Below is a small trained network, with its code and all its weights. Each question gives an input and a target symbol and asks what happens when units are switched off, that is, made to give their printed mean instead of their output.

import numpy as np


def w(rows, s, z=0):
    codes = np.array(rows[::2]) - 128.0
    scale = np.full(codes.shape[1], s)
    scale[-1] = z or s
    return codes * scale


def f(y):
    return np.maximum(y, 0)


def softmax(a):
    e = np.exp(a - a.max(-1, keepdims=True))
    return e / e.sum(-1, keepdims=True)


def log_softmax(a):
    a = a - a.max(-1, keepdims=True)
    return a - np.log(np.exp(a).sum(-1, keepdims=True))


def net(x, mask):
    ids = ['εζηθλμπφψω'.index(c) for c in x.split()]
    T = len(ids)
    res = E[ids] + P[:T]
    r = res
    for j in range(3):
        rows = slice(3 * j, 3 * j + 3)
        q, k, v = (r @ M[0][rows].T for M in (Q, K, V))
        z = softmax(np.where(np.tri(T) > 0, q @ k.T / 3**0.5, -1e9)) @ v
        o = O[0][rows]
        res = res + np.where(mask[j], z, o[:, -1]) @ o[:, :-1]
    y = f(res @ A[0][:, :-1].T + A[0][:, -1])
    res = res + np.where(mask[3:7], y, B[0][:, -1]) @ B[0][:, :-1]
    return log_softmax(res[-1] @ U[:, :-1].T + U[:, -1])


Q, K, V, O, A, B = {}, {}, {}, {}, {}, {}
E = w([
[152,212,80,6,149],'ε',
[137,69,99,128,75],'ζ',
[161,103,151,151,59],'η',
[181,105,153,246,152],'θ',
[106,169,42,157,114],'λ',
[161,48,79,138,139],'μ',
[79,105,193,81,200],'π',
[187,128,118,85,176],'φ',
[36,122,163,201,75],'ψ',
[131,119,98,138,74],'ω',
],0.022)
P = w([
[84,168,220,75,169],'0',
[101,142,176,115,175],'1',
[112,130,137,133,155],'2',
[116,120,106,153,141],'3',
[122,114,79,160,129],'4',
[130,110,61,181,126],'5',
[137,96,38,185,121],'6',
[145,85,24,196,111],'7',
[153,82,12,214,103],'8',
[174,80,24,203,104],'9',
],0.011)
Q[0] = w([
[124,93,154,90,159],'H0',
[116,106,109,103,4],'H0',
[67,123,174,121,193],'H0',
[149,146,96,141,81],'H1',
[133,174,173,128,109],'H1',
[86,150,209,72,178],'H1',
[127,157,122,46,144],'H2',
[107,176,154,110,109],'H2',
[94,126,127,113,169],'H2',
],0.014)
K[0] = w([
[116,183,96,113,185],'H0',
[88,122,83,194,116],'H0',
[113,164,193,71,151],'H0',
[223,111,87,135,77],'H1',
[95,107,111,118,185],'H1',
[10,104,201,123,146],'H1',
[120,147,146,87,125],'H2',
[126,102,140,81,183],'H2',
[129,182,220,127,89],'H2',
],0.014)
V[0] = w([
[67,74,148,37,55],'H0',
[194,148,101,127,53],'H0',
[19,217,74,181,68],'H0',
[165,162,43,34,145],'H1',
[151,37,154,149,112],'H1',
[193,148,254,143,36],'H1',
[130,42,104,214,124],'H2',
[153,74,149,67,124],'H2',
[21,92,124,90,65],'H2',
],0.0088)
O[0] = w([
[141,82,72,27,118,140],'H0',
[67,139,70,123,112,243],'H0',
[18,102,164,111,181,252],'H0',
[201,142,171,124,85,174],'H1',
[157,125,159,49,188,173],'H1',
[89,175,1,173,148,107],'H1',
[154,151,122,88,152,212],'H2',
[142,143,92,109,128,84],'H2',
[133,81,129,53,100,139],'H2',
],0.0091,0.0032)
A[0] = w([
[143,2,78,230,93,42],'N0',
[159,35,122,138,156,2],'N1',
[112,212,116,80,250,73],'N2',
[166,124,254,100,137,48],'N3',
],0.0083,0.0043)
B[0] = w([
[81,232,140,95,83,254],'N0',
[32,163,144,158,110,171],'N1',
[254,187,236,66,102,205],'N2',
[101,156,49,129,178,202],'N3',
],0.0098,0.0045)
U = w([
[104,231,229,89,2,32],'ε',
[125,98,112,118,95,135],'ζ',
[62,203,25,148,143,94],'η',
[106,196,144,202,159,116],'θ',
[16,193,214,136,111,102],'λ',
[210,57,141,178,118,254],'μ',
[97,153,133,145,109,129],'π',
[106,148,158,145,87,103],'φ',
[100,104,168,108,195,214],'ψ',
[77,153,127,131,99,121],'ω',
],0.0081,0.0054)

Each question gives the input, a string of symbols that net reads in full, and the target symbol t.
The units are the heads (3 rows each of Q, K, V and O) and the neurons (one row each of A and B). Each row of codes is followed by its name. A weight is (code - 128) times the scale printed after its matrix; where a second scale follows, it is the last column's (O, A, B and U).
mask holds one flag per unit, heads first, then neurons. A switched-off unit (its flag False) gives its mean, the last column of its rows in O or B, instead of its output. The means were averaged over made-up inputs and are rounded, as every weight is.
A unit's drop is (log p(t) with every unit on - log p(t) with that unit switched off) / (log p(t) with every unit on - log p(t) with every unit switched off).
The circuit of an input: a set's keep is (log p(t) with only the set's units on - log p(t) with every unit switched off) / (log p(t) with every unit on - log p(t) with every unit switched off). Starting from all 7 units, units are removed one at a time, each time the one whose removal leaves the highest keep (on an exact tie, the one counted first), for as long as the keep stays at least 0.8.
units of the circuit, in order: the units of the circuit, biggest drop first
most important unit: the unit with the biggest drop
k most important neurons: the k neurons with the biggest drops, biggest first
heads that matter: for each layer, one digit per head in row order, 1 if its drop is at least 0.15 and else 0, layers parted by /
drop when u is switched off: that unit's drop, to one decimal
input π η ω ψ ψ ω, target ψ: units of the circuit, in order => (H0; H2; N0)
input ζ ε ε η λ ζ, target λ: 2 most important neurons => (N0; N1)
input η θ η η ζ ε λ φ μ λ, target μ: heads that matter => 011
input ε π ψ η ζ ψ ω, target ψ: units of the circuit, in order => (H0; H2; H1)
input π η η η μ, target η: units of the circuit, in order => (H1; N0)
input λ λ π ε, target ε: most important unit => N2
input η η ε ζ, target ε: 3 most important neurons => (N0; N3; N1)
input ψ μ η, target μ: heads that matter => 100
input η λ η π λ λ, target λ: units of the circuit, in order => (H0; H1)
input ω η ψ μ ζ λ ε μ, target ε: heads that matter => 010
input ε ε ψ η ω λ ζ ε ε, target ε: heads that matter => 010
input π θ θ ε λ φ ε λ η ψ, target λ: heads that matter => 100
input η η ε η ζ λ η, target λ: heads that matter => 100
input λ η ε λ ε ω, target ε: most important unit => H1
input η π ε μ η, target μ: heads that matter => 111
input ε ε ω, target ε: heads that matter => 011
input λ ψ η θ η, target θ: heads that matter => 101
input ω ω η ζ ψ ζ, target ψ: units of the circuit, in order => (H1; H0)
input φ η ε ε μ ζ η ε η, target ε: 2 most important neurons => (N0; N3)
input μ π ω η π ε φ, target μ: most important neuron => (N0)
input λ η ε μ λ, target μ: units of the circuit, in order => (H1; N0)
input θ ζ η ζ, target η: heads that matter => 010
input λ ε ζ ζ η ψ η, target ψ: units of the circuit, in order => (H0; H2; H1)
input μ ε ζ, target ε: heads that matter => 110
input π η η η ζ η λ ζ, target λ: heads that matter => 100
input π ζ η ε μ, target ε: 2 most important neurons => (N0; N1)
input η η μ, target η: units of the circuit, in order => (H1)
input η φ μ μ φ π ε ε η, target ε: drop when N1 is switched off => 0.0
input ω ψ ψ η φ η ε π λ ω, target λ: drop when H0 is switched off => 0.7
